Each row has a name. After each piece below comes the name of the row it's from, unless a question asks for something else. Each question is about the rows just above it.

[-10  12   3  -8  29 -15] = X
[ 11 -27   6  31  24  30] = E
[-19  18  -8   3  -2  10] = M
[-24   6 -13   1  -1  29] = R
[ -8  -2  10   3 -20  17] = J
[-13 -23  -9  18   5 -21] = B
[ 52  -3  29  11 -28  10] = V
[-11  24   9 -19 -38  22] = K
[ 24 -38 -11  22   8 -19] = H
[ 23  20 -13  14  24 -35] = W
Which row holds these entries in another order? [ 24 -19 -11  22   8 -38]
H
Put [-11  22   8 -19  24 -38] back in order: which row is it?
H
[-38 -19 -11   9  22  24] is which row reordered?
K

[-16  -5  22   9  51  17  34 -46 -12  34   3  40 -28] : mabe
[ 51   3  34 -28   9  40  17 -12 -17  34  22 -46  -5] : sez
[ 31  24  10   6   0   3   0 -23 -18 -32 -29 -55 -27] : lod
Put [-28  40   3  34 -12 -46  34  17  51   9  22  -5 -16] back in order: which row is it?
mabe
Put [-46  -5  51   3  34 -28   9  40  17 -12 -17  34  22] back in order: which row is it?
sez
Which row holds these entries in another order? [-46 -28 -17 -12  -5   3   9  17  22  34  34  40  51]
sez
Which row holds these entries in another order? [-46 -28 -16 -12  -5   3   9  17  22  34  34  40  51]
mabe

[17 17 22  5 45 32] = bodet
[17 21 17 45 32  5] = zimak
[ 5 18 22 32 45 17] = lelig
Put [ 5 17 17 21 32 45] back in order: which row is it?
zimak
Which row holds these entries in another order? [32 45  5 22 17 17]
bodet

[-23 -33 -28 -41 -32  -1  50  36  -6  34 -17  35  40  39 -26  -2  29  20
   4] : sus
[ 38  14  41 -33  17  38  14 -49  52 -31 -33  52 -22 -47  -4  16 -11  48
 -42] : forer
[-23  39 -26 -32  -1  -6 -41 -33  29  -3  50  36 -17  34 -28  40   4  35
  20] : Nibem
[ 36  40  35 -33 -28  -6 -32  50  34  20 -16 -41   4  39  29 -26 -23  -2
  -1] : Peret
[ 29  20   4 -23 -33 -28 -41 -32  -1  50  36  -6  34 -17  35  40  39 -26
  -2] is which row reordered?
sus
Put [-41 -33 -32 -28 -26 -23 -17  -6  -2  -1   4  20  29  34  35  36  39  40
  50] back in order: which row is it?
sus
Which row holds these entries in another order? [ 40   4  35  20 -23  39 -26 -32  -1  -6 -41 -33  29  -3  50  36 -17  34
 -28]
Nibem
[  4  20  29  -2 -26  39  40  35 -17  34  -6  36  50  -1 -32 -41 -28 -33
 -23] is which row reordered?
sus
[ 14 -49 -31 -33 -47 -11  38  16  38  48  52 -42  -4 -33  14  41 -22  17
  52] is which row reordered?
forer
Put [ 20  35   4  40 -28  34 -17  36  50  -3  29 -33 -41  -6  -1 -32 -26  39
 -23] back in order: which row is it?
Nibem

[  7 -27 -11  -8 -20  53   3  13  10 -19 -22  36   2  33 -12 -19  19   6
   8   0 -11  19 -15  21 -14 -12 -13  18  35 -20  15  34] -> gebo
[-15 -12   3  34  -8 -19 -20  13  15 -14   6  32   0  10 -13  19  18  19
 -20 -11   2 -22 -11  35  36 -12 -19   7   8  53 -27  21] -> loz
[ 19  21 -12  10 -20 -19   0 -14  18   7 -27  36  15  34 -15  53  33  19
 -21   6 -22   2 -13 -19 -11  -8   3  35  13   8 -11 -12] -> dov
Put [ 15   6   8 -20  13  19 -22  -8   7  32  34 -12   0 -14  53 -15 -12 -11
 -11 -27 -20   3   2  36 -19  19  21  18  35 -13  10 -19] back in order: which row is it?
loz
[-11 -27 -15  10  18 -22   2  33   8 -19 -21   0   3  21  19   7 -12  -8
  15 -19  35 -12  19  34  36 -13 -20 -11 -14   6  53  13] is which row reordered?
dov
Which row holds these entries in another order? [-27 -22 -20 -20 -19 -19 -15 -14 -13 -12 -12 -11 -11  -8   0   2   3   6
   7   8  10  13  15  18  19  19  21  32  34  35  36  53]
loz
Which row holds these entries in another order? [  3 -11  -8   0   7  13   6 -14  53 -27  18 -19  15  10  19  21  33  35
 -11  34 -13   8 -20  19 -22 -20 -15 -12 -12   2 -19  36]
gebo
[ 34  15 -20  35  18 -13 -12 -14  21 -15  19 -11   0   8   6  19 -19 -12
  33   2  36 -22 -19  10  13   3  53 -20  -8 -11 -27   7] is which row reordered?
gebo

[ 28 -12  37  49 -18] -> Gid
[-17 -13  28  49  37] -> pesi
[-55  20 -22  -5  35] -> Bep
[-34 -19 -11 -46 -56] -> sisu
[ 49 -12 -17  37  28] -> zom
[ -2  10 -38 -30 -28] -> tini
[-34 -46 -18 -11 -56] -> Bod
Which row holds these entries in another order? [-18  49  37 -12  28]
Gid
[ 49  37 -17 -13  28] is which row reordered?
pesi
[-17 -12  28  37  49] is which row reordered?
zom
[-56 -11 -18 -46 -34] is which row reordered?
Bod

[-15  -1  28  25 -35  50 -39 -10  -7] -> Donab
[-28 -14   3  29  31  22 -23  25 -47] -> Pibo
[-47 -14  22 -27   3  25  32  29 -23] -> Giz
[-27 -47 -14  25 -23  22  29   3  31] -> nif
[ 30  22 -14 -27  25   3 -47  32 -23] -> zodag
Put [ 50  -7  28 -35 -39  25 -15 -10  -1] back in order: which row is it?
Donab
Put [-47  25 -23  22  31  29   3 -14 -28] back in order: which row is it?
Pibo
[-47 -27 -23 -14   3  22  25  29  31] is which row reordered?
nif
Which row holds these entries in another order? [-47 -14  25 -23  22  29   3  31 -27]
nif
Put [-47 -27 -23 -14   3  22  25  29  32] back in order: which row is it?
Giz

[ 22  45 -17 -13  36] -> dotug
[  7 -14  39 -21 -18] -> mos
[-18  45  19  22 -22] -> Vabo
[ 36 -13  22 -17  46] -> gumu
[-21  27 -12  -9  34] -> Nuva
[ 20  48  24  12 -23] -> Roge
[-39  29   4  46   2] -> kib
[ 18 -28   4  24 -21] -> Vul
[ -2 -20 -28  43 -21] -> pide
[ 22  45 -17  14  15] -> godu
[ -2 -20 -28  43 -11] -> ruzi
[ 22  45 -17  19 -22] -> Natan
Put [-22  22  45 -17  19] back in order: which row is it?
Natan
Which row holds these entries in another order? [  2  46   4  29 -39]
kib
Put [-17 -13  22  36  45] back in order: which row is it?
dotug
Put [ 43 -11 -20  -2 -28] back in order: which row is it?
ruzi

[25 17 42 34 31]  Lumom
[  5  14 -28 -35 -22]  kura
[25 11 33 25 24]  goni
[42 31 35 17 25]  rolu
[34 25 24 11 26]  Zif
[ 12 -15 -24 -37 -24]  nulup
[25 24 34 11 25]  vagu
[-19  19  28  45  23]  milu
[  5 -15 -28 -35 -22]  saf
[ 25  17 -17 -28 -17]  lelip
[-17  25  17 -17 -28] is which row reordered?
lelip
[33 25 24 25 11] is which row reordered?
goni
[11 24 25 26 34] is which row reordered?
Zif
Which row holds these entries in another order? [31 25 17 42 34]
Lumom
[24 25 25 34 11] is which row reordered?
vagu
Put [25 25 34 11 24] back in order: which row is it?
vagu

[-41 -23 -48  48 -10 -22] = devuz
[-22 -23 -47 -41  48 -11] = nunes
[-22 -11  48 -23 -41 -48] = Keni
[-11  48 -41 -47 -23 -22] is which row reordered?
nunes
[-48 -41 -23 -22 -11  48] is which row reordered?
Keni
Put [-11 -48 -41  48 -23 -22] back in order: which row is it?
Keni

[-9 17 29 15] -> deze
[-16  -9  26  27] -> geto
[-13  -6  33  17] -> galir
[ -6 -10  15  10] -> Salov
[ 1 23 -1 -4] -> Foret
[-16   4  26  17] -> Leta
[-26   4  57  42] -> sebu
[-10  22  10  18] -> kap
[-27 -14  47  39] -> dufa
[-10  10  21  18] -> gotuk
[-2 -5  9  0] -> nafil
Put [ 18 -10  10  21] back in order: which row is it?
gotuk
Put [ 39 -27 -14  47] back in order: which row is it?
dufa

[  4 -17 -53  17] : tok
[ 9 44 -9 28] : betu
[44  9 28 -8] : rekif
Put [28 -9 44  9] back in order: which row is it?
betu
[-8  9 28 44] is which row reordered?
rekif
Which row holds these entries in another order? [44  9 28 -9]
betu

[ 45  38   4  10  25 -11   3   8  43]  Melu
[34 -8 11 10 34 20 10 31 20]  Nelog
[ 21  14 -20 -17 -14 -26 -21   6  15]  vumi
[ 14  13  14  21 -61   6  13 -26  18]  Tugun
[34 31 10 20 34 -8  9 11 20]  Barod
Put [20 31 10 20 34 10 11 -8 34] back in order: which row is it?
Nelog
Put [ 18 -26  13   6 -61  21  14  13  14] back in order: which row is it?
Tugun
Which row holds these entries in another order? [20 11  9 -8 34 20 10 31 34]
Barod

[-14 -10 -12 -19  21   5 -10  -1   9   7  -8  -8  19  -9  -4 -37  -7  27
   4  25  22  16 -17  18  32 -35  17] = Kosum
[ -7 -10 -10 -16   5  22  32 -19  -1 -12   9  -8  16  -4  21   6 -37  27
  18  25   4  -9  -8 -35 -14  17  19] = sor
[-35  32  19 -14  18 -19 -16  -9  22  27  -8  -4 -12  -1  21   7  16  25
   5 -37   4 -10  -7  -8   9  17 -10] = tus
[  9  -8  -9  19   7 -35 -19  -4  16   5 -12  22  21 -16  17   4 -14 -10
 -37 -10  18  -1  32  -7  -8  27  25] is which row reordered?
tus
Which row holds these entries in another order? [ 19  -4  18 -35   4  22 -37  -9 -19  25  -7  21   9 -10 -16  -1 -14   5
  32 -12  -8  17 -10   7  27  -8  16]
tus
[-37 -35 -19 -17 -14 -12 -10 -10  -9  -8  -8  -7  -4  -1   4   5   7   9
  16  17  18  19  21  22  25  27  32] is which row reordered?
Kosum
[-37 -35 -19 -16 -14 -12 -10 -10  -9  -8  -8  -7  -4  -1   4   5   7   9
  16  17  18  19  21  22  25  27  32] is which row reordered?
tus
Which row holds these entries in another order? [-10   4  27  17  16  -8 -16  25 -19   7  -1 -14  -4   9   5 -37  -7  -9
 -35  32 -10  18  22  -8  19 -12  21]
tus
Which row holds these entries in another order? [ 19  -7 -10 -10 -16   5  22  32 -19  -1 -12   9  -8  16  -4  21   6 -37
  27  18  25   4  -9  -8 -35 -14  17]
sor
Put [ -7 -19 -16 -10  -1  -8  -8   4 -35  16 -14  21  32  25  18  27 -10 -37
  17  -9  -4   5 -12   9  19   7  22] back in order: which row is it?
tus

